Below is a small trained network, with its code and all its weights. Each question gives an input and a class and asks what happens when units are switched off, that is, made to give their printed mean instead of their output.

import numpy as np


def w(rows, s, z=0):
    codes = np.array(rows[::2]) - 128.0
    scale = np.full(codes.shape[1], s)
    scale[-1] = z or s
    return codes * scale


def f(y):
    return y / 2 * (1 + np.tanh(0.7978845608 * (y + 0.044715 * y**3)))


def log_softmax(a):
    a = a - a.max(-1, keepdims=True)
    return a - np.log(np.exp(a).sum(-1, keepdims=True))


def net(x, mask):
    res = np.array(x, float).reshape(1, 2) / 4 @ E
    y = f(res @ A[0][:, :-1].T + A[0][:, -1])
    res = res + np.where(mask, y, B[0][:, -1]) @ B[0][:, :-1]
    return log_softmax(res[-1] @ U[:, :-1].T + U[:, -1])


A, B = {}, {}
E = w([
[32,48,216,199,38],'x0',
[40,254,95,78,83],'x1',
],0.0063)
A[0] = w([
[198,95,127,190,132,48],'neuron 0',
[2,171,111,119,101,120],'neuron 1',
[225,177,46,80,206,27],'neuron 2',
[43,63,207,190,56,121],'neuron 3',
[63,199,95,83,93,250],'neuron 4',
[178,66,151,159,177,63],'neuron 5',
],0.0073,0.0019)
B[0] = w([
[73,133,202,166,191,153],'neuron 0',
[186,91,231,170,163,187],'neuron 1',
[176,246,201,134,69,223],'neuron 2',
[237,162,127,43,15,254],'neuron 3',
[45,11,205,253,171,205],'neuron 4',
[119,45,198,254,183,171],'neuron 5',
],0.0057,0.0056)
U = w([
[90,82,229,177,212,240],'0',
[253,215,163,8,9,5],'1',
[44,79,64,31,174,113],'2',
],0.0052,0.0021)

Each question gives the input, the list of numbers given to net, and the class t.
The units are the neurons (one row each of A and B). Each row of codes is followed by its name. A weight is (code - 128) times the scale printed after its matrix; where a second scale follows, it is the last column's (A, B and U).
mask holds one flag per neuron, in row order. A switched-off neuron (its flag False) gives its mean, the last column of its row in B, instead of its output. The means were averaged over made-up inputs and are rounded, as every weight is.
A unit's drop is (log p(t) with every unit on - log p(t) with that unit switched off) / (log p(t) with every unit on - log p(t) with every unit switched off).
The circuit of an input: a set's keep is (log p(t) with only the set's units on - log p(t) with every unit switched off) / (log p(t) with every unit on - log p(t) with every unit switched off). Starting from all 6 units, units are removed one at a time, each time the one whose removal leaves the highest keep (on an exact tie, the one counted first), for as long as the keep stays at least 0.8.
units of the circuit, in order: the units of the circuit, biggest drop first
k most important neurons: the k neurons with the biggest drops, biggest first
drop when u is switched off: that unit's drop, to one decimal
input [0,8], class 0: units of the circuit, in order : [neuron 4]
input [-3,6], class 0: 2 most important neurons : [neuron 4; neuron 3]
input [4,-2], class 1: units of the circuit, in order : [neuron 3; neuron 4]
input [1,7], class 0: 2 most important neurons : [neuron 4; neuron 1]
input [6,2], class 1: 2 most important neurons : [neuron 3; neuron 5]
input [0,7], class 0: 3 most important neurons : [neuron 4; neuron 1; neuron 3]
input [0,6], class 0: drop when neuron 3 is switched off : 0.2
input [-2,8], class 0: drop when neuron 3 is switched off : 0.1
input [5,-4], class 1: drop when neuron 3 is switched off : 0.9
input [6,-3], class 1: drop when neuron 4 is switched off : 0.2
input [6,-2], class 1: 2 most important neurons : [neuron 3; neuron 4]
